What each symbol does to the points:
j408 * j324
j408 ! j502
j589 * j81
j589 ! j635
j520 * j329
j520 ! j261
j925 * j785
j925 ! j810
j454 * j280
j454 ! j354
j741 * j685
j741 ! j529
j788 * j351
j788 ! j757
j136 * j329
j136 ! j882
j529 * j351
j529 ! j81
j375 * j418
j375 ! j311
j548 * j351
j548 ! j969
j838 * j234
j838 ! j610
j163 * j531
j163 ! j442
j596 * j820
j596 ! j246
j135 * j811
j135 ! j135
j808 * j218
j808 ! j443
j774 * j409
j774 ! j511
j218 * j375
j218 ! j418
j969 * j261
j969 ! j327
j378 * j136
j378 ! j329
j757 * j378
j757 ! j136
j307 * j720
j307 ! j548
j882 * j261
j882 ! j685
j311 * j534
j311 ! j596
j88 * j453
j88 ! j857
j635 * j135
j635 ! j811
j869 * j212
j869 ! j808
j997 * j998
j997 ! j720
j715 * j319
j715 ! j997
j587 * j757
j587 ! j378
j324 * j788
j324 ! j587
j534 * j596
j534 ! j820
j443 * j212
j443 ! j80
j811 * j774
j811 ! j409
j785 * j810
j785 ! j610
j177 * j493
j177 ! j589
j341 * j443
j341 ! j351
j239 * j869
j239 ! j720
j442 * j408
j442 ! j324
j607 * j105
j607 ! j527
j810 * j527
j810 ! j798
j246 * j898
j246 ! j15
j453 * j857
j453 ! j599
j81 * j635
j81 ! j135
j502 * j231
j502 ! j838
j998 * j408
j998 ! j720
j280 * j857
j280 ! j527
j234 * j610
j234 ! j110
j212 * j808
j212 ! j218
j970 * j599
j970 ! j231
j336 * j481
j336 ! j359
j914 * j336
j914 ! j481
j820 * j359
j820 ! j898
j56 * j163
j56 ! j531
j327 * j329
j327 ! j511
j531 * j163
j531 ! j408
j15 * j914
j15 ! j869
j527 * j788
j527 ! j370
j354 * j857
j354 ! j453
j481 * j359
j481 ! j454
j351 * j998
j351 ! j231
j299 * j925
j299 ! j785
j493 * j589
j493 ! j81
j329 * j882
j329 ! j741
j80 * j177
j80 ! j307
j409 * j239
j409 ! j869
j110 * j56
j110 ! j163
j359 * j454
j359 ! j280
j370 * j785
j370 ! j502
j599 * j163
j599 ! j607
j720 * j341
j720 ! j741
j231 * j838
j231 ! j234
j898 * j81
j898 ! j914
j685 * j529
j685 ! j351
j319 * j80
j319 ! j177
j511 * j997
j511 ! j882
j798 * j370
j798 ! j857
j857 * j599
j857 ! j921
j105 * j299
j105 ! j925
j261 * j327
j261 ! j715
j610 * j110
j610 ! j56
j418 * j311
j418 ! j534
j921 * j607
j921 ! j105

The rows follow the links: the fewer symbols apart two points are, the more alike their rows tend to be.

Each row is also shifted at random along 5 hidden directions that mean nothing.

Some points, each with a row of numbers:
j820	(-235, +491, -224, -53, +176, +304, +105, +1, +210, +332, -129, +26, +112, +9, -336, -69, +139, -14, -300, +72, +304, -105, +127, +166, -83, +182, +361, +187, +493, -362, +34, +128, -104, -430, +258, +26, +267, -477, +308, -80, +192)
j105	(+5, -157, -270, +276, -355, -101, +52, +420, +60, +127, -766, +316, -167, -256, -35, +23, +441, -190, +313, -197, +413, +118, -311, -31, +267, +196, -173, +276, -40, +218, +439, -257, +182, -272, -283, +573, -163, +175, -339, +305, +123)
j534	(-766, +527, -160, +93, +261, +209, -15, -621, +109, +289, +14, -69, +39, +211, -131, -130, -63, +20, -174, +243, +95, +24, +109, +320, -8, +64, +251, +49, +352, -387, -73, -68, -266, -394, +491, +215, +248, -392, +187, -12, +220)
j599	(+582, -266, +30, +20, -429, -153, -279, +105, -103, -137, -428, -53, +66, -63, +227, +7, +54, -3, +255, -60, +278, -162, -16, -158, +212, +317, -129, -66, -271, +190, +132, +82, +293, -87, -472, +157, -44, +335, -125, +582, +357)
j177	(+577, +399, -79, +109, +185, -121, +137, -288, +312, +56, +182, +137, +251, +32, +264, -72, -10, +382, +76, -39, -234, +50, +155, +146, -202, -227, +210, +456, +237, -336, -197, -262, -229, +502, +589, +19, +367, -57, -265, -651, +148)
j327	(-222, -239, -160, -304, +56, -390, +297, -61, -230, +200, +215, +228, -314, -83, +289, +144, -26, -134, -349, +129, -387, +369, -49, -160, -442, -235, -42, -152, +236, +158, -23, +61, -99, +121, +11, -353, +54, -111, -33, -136, -387)
j351	(+565, -83, -23, +9, +192, -63, +84, -94, +160, 0, +205, +74, -122, -124, +250, +23, -124, +246, -249, +124, -432, +114, +99, +6, -386, +0, -237, -144, -42, -38, -320, -238, -389, +454, -204, -44, -148, +97, -201, -188, -349)
j231	(+331, -206, +200, +341, +51, +70, -170, +219, +359, -12, -281, -288, -173, +2, +158, +286, -84, +399, +294, -36, -29, -181, +364, -85, +157, +288, -83, -228, -163, +112, -103, -80, +141, +416, -236, +254, -163, +179, -1, +178, +52)
j409	(+605, +111, +143, -17, +92, +232, -182, +136, -160, -494, +260, -120, +237, +50, -334, -326, -133, -297, +28, -43, -27, -195, -280, +182, +318, -197, -166, +57, -548, -108, -26, -31, +80, -22, +167, -84, -145, +160, -207, -403, -86)
j587	(+494, -212, -175, -50, -123, -580, +196, -103, -411, -58, -574, -326, -780, -187, +158, -684, -262, -590, -135, +17, -397, -118, +232, +175, +50, -125, -358, -512, -422, +332, -41, -140, +308, -72, +29, -121, +271, -68, -118, -175, +218)
j811	(-809, +34, +192, +112, +106, +114, +4, +102, -197, -425, +80, -122, +174, -42, -352, -408, -105, -92, +163, -200, +44, -227, +3, +31, +231, -242, -242, +236, -326, +122, -26, -245, +153, +180, +287, -39, +95, +198, -138, -416, +76)
j354	(+159, +113, -168, -213, -388, -218, -310, -570, -376, -185, -172, -73, +414, -90, +361, -552, -63, -23, -161, +179, +283, -97, +150, -123, -86, +255, -138, +78, +82, -9, -122, -65, -38, -283, -194, -142, +376, +205, -230, +446, +532)
j280	(+70, +127, -187, -341, -374, -248, -162, -239, -242, -11, +34, +109, +452, 0, +333, -136, +30, -89, -131, +115, +222, +12, +117, -172, -160, +111, +230, +99, +259, -155, +63, +396, +51, -345, -194, -303, +299, -79, +76, +371, +279)
j56	(+298, +350, +91, +381, -70, +403, -64, +30, +733, -222, +325, +15, +441, -213, +120, +154, -101, +579, +413, +264, -198, -420, +461, +381, +132, +212, +216, -154, +5, -279, -167, +249, -515, +138, -180, +43, -222, -444, +238, -33, -198)
j443	(+180, +335, -835, -2, +414, +228, -71, +1206, -39, -426, -476, -115, -132, -169, -439, +212, +333, -71, -297, +341, +550, +140, -256, +101, -31, +425, +165, +231, +377, -322, +391, -378, +310, +242, +73, +542, -409, +149, -1030, -467, -402)
j635	(-131, +316, +2, +114, +61, -27, +45, +125, +196, -242, +170, -5, +320, -84, -57, -319, +52, +84, +275, -174, -149, -279, +138, +272, +98, -380, +123, +389, -85, -231, -53, -1, -29, +294, +510, -76, +301, -282, +1, -732, +105)
j527	(+928, +9, -115, +217, -538, -252, -21, -433, +5, +49, -494, +254, -17, -295, +268, -434, +146, -196, +230, -53, +1, -95, -120, +167, +155, +88, -322, +144, -305, +93, +46, -160, -181, -399, -305, +307, +87, +42, -207, +332, +447)
j261	(-822, -517, +419, -182, +69, +41, +295, -283, -197, +358, +462, +410, -233, +0, -32, +202, -89, +66, -389, -194, -180, +396, -212, -446, -370, -157, -346, -113, +171, +397, -174, -154, -264, -17, -196, -256, -158, +281, +375, +309, -444)
j502	(+598, -38, +86, +257, -163, -448, -261, -651, +200, -140, +47, -392, -60, +210, +689, +186, -263, +342, +530, +232, -460, -193, +540, +248, +97, -93, +233, -433, -247, -97, -218, +275, +27, +483, +176, -27, +176, -143, -84, +107, +315)
j329	(-871, -407, +253, -211, -38, -133, +384, -135, -237, +174, +215, +291, -340, -172, -93, -131, -39, -235, -293, -85, -250, +207, -78, -243, -274, -172, -361, -214, +14, +405, -115, -91, -191, -196, -250, -320, -139, +41, +290, +153, -442)
j998	(+190, -65, -12, 0, +239, +161, +40, +322, +136, -213, +203, +13, -90, -252, +29, +189, -121, +297, -208, +192, -147, +95, +77, -116, -281, +176, -199, -185, +23, +37, -159, -306, -192, +394, -249, -48, -319, +261, -327, -152, -452)
j370	(-118, -358, +46, +320, -331, -122, -35, +253, +87, +129, -583, +192, -156, -127, +63, +250, +316, -21, +420, -200, +291, +29, -123, -129, +348, +160, -178, +104, -116, +362, +320, -140, +196, -143, -399, +442, -261, +283, -69, +595, +155)
j741	(+436, -318, +158, -260, +39, -499, +201, -528, -417, +150, -63, -43, -560, +31, +241, -371, -279, -185, -451, -77, -557, +239, -29, -174, -349, -260, -507, -282, -285, +357, -364, -465, -61, +273, +126, -191, +242, +416, -182, -185, +87)
j359	(-524, +55, -417, -417, -37, -230, -79, +330, -439, +62, -622, -239, -100, -37, +1, -275, +79, -125, -482, +2, +568, -8, +260, -379, -239, +426, +76, +27, +433, +28, +144, +28, +579, -174, -40, -86, +504, +178, -153, +212, +466)

Start here and follow the symbols in turn, left to right. Where do you end up?
Answers are names.
(-206, -180, -12, -217, +89, -228, +297, -102, -342, -91, +281, +184, -223, -193, +76, -238, -150, -152, -329, +82, -260, +267, -98, -128, -303, -281, -280, -143, -42, +242, -182, -211, -150, +107, +84, -265, +0, +110, -205, -284, -375)
! * ! !: j997
(+453, -256, +95, -131, +270, +100, -120, +127, -221, -219, +279, -112, -117, +252, -79, +319, -61, +70, -250, +102, -49, +254, -288, -160, -56, +22, -122, -92, -98, +42, -34, -215, +89, +364, +27, +49, -321, +474, -451, -87, -300)
! * * *: j324
(-825, +130, -317, -295, -133, -100, -145, -55, -389, -99, -438, -43, +202, -232, +12, -519, +41, -18, -452, +106, +558, -116, +239, -285, -286, +512, -139, +152, +407, -2, +47, -254, +155, -335, -224, -20, +413, +211, -263, +394, +481)
! ! * * !: j607
(+171, +105, +206, +85, +92, +42, +227, +228, +260, +91, +41, +3, +83, -17, -194, -156, +54, +29, +173, -404, -68, -97, +81, +78, +83, -311, +26, +374, -61, -55, -112, -68, +159, +247, +470, -22, +286, -71, +207, -615, +179)
! ! *: j811
(-814, +396, -123, -249, +134, +28, +44, -88, -21, +186, +232, -126, +272, +193, -67, +9, -21, +59, -219, -34, +107, -38, +283, -3, -158, -77, +484, +181, +512, -307, -14, +401, +88, -172, +451, -312, +497, -459, +434, -199, +211)
* ! !: j135
(+833, +52, -138, +173, -187, -142, +144, +118, +212, -203, -24, -159, -255, -439, +97, -411, -194, -191, +236, +216, -386, -363, +385, +376, +92, -16, -44, -463, -366, +58, -26, +240, -218, -32, -201, -170, 0, -513, +87, -201, -140)
! ! *: j136
(+179, -313, +40, -94, -125, -128, +384, +440, -147, +123, -198, +160, -567, -382, -189, -273, +17, -447, -123, -217, -184, +31, -83, -59, +8, -76, -304, -292, -252, +299, +135, +100, +41, -316, -243, -209, -181, -117, +247, -70, -341)
* * *: j882
(-247, +167, -107, -132, +123, +48, -281, +18, -354, -560, +548, -225, +287, +220, -63, +29, -176, -150, -56, +194, -94, +11, -224, +102, +81, -276, +119, -40, -173, -219, -16, +209, +93, +157, +197, -290, -255, +26, -308, -353, -240)
* * ! !: j418
(-737, +380, -130, +649, +40, +440, -109, +117, +724, -187, -245, -17, +261, -491, -7, -138, +47, +731, +381, +309, +176, -447, +584, +294, +32, +483, -84, +92, +153, -162, -154, -418, -479, +119, -276, +537, -145, -197, -279, +101, -62)
* ! *: j531
(+308, +432, -455, -50, +296, -40, +91, +296, +242, -85, +344, +144, +348, +74, +249, +479, +177, +428, -63, +289, -91, +291, +26, +92, -380, -65, +476, +340, +569, -438, +59, +0, -136, +543, +388, -3, -21, -216, -518, -586, -359)
* ! * !: j135
(+149, +288, +133, -49, +260, +458, +56, -56, +94, +306, -76, -49, -10, +120, -448, -194, -56, -68, -270, -172, +336, -85, -21, +63, +44, +120, +104, +132, +125, -260, -125, -17, +22, -398, +233, +83, +258, -123, +441, -65, +307)
* * * *: j135
(-299, +0, +492, +112, +35, +100, +40, -242, +18, -124, +89, -73, +95, +37, -275, -499, -128, -62, +171, -414, -85, -286, +6, +23, +312, -390, -334, +284, -452, +164, -231, -305, +78, +118, +377, -65, +255, +221, +115, -395, +306)
* ! ! !: j808
(-378, -238, +393, -204, +272, +86, -46, -322, -72, +106, +808, +223, +234, +323, +154, +606, -80, +384, -209, -18, -185, +336, -244, -367, -307, -137, +18, +33, +218, +35, -181, -27, -216, +397, +35, -246, -251, +339, +99, +142, -478)
! ! !: j327
(-375, -409, +427, +135, -454, -22, -104, -546, -37, +185, +53, +292, +223, +121, +180, +196, +96, -11, +417, -282, +103, +81, -295, -181, +236, -79, -209, +143, -235, +315, +117, +124, -140, -389, -422, +145, -132, +301, +231, +838, +176)
! * *: j163
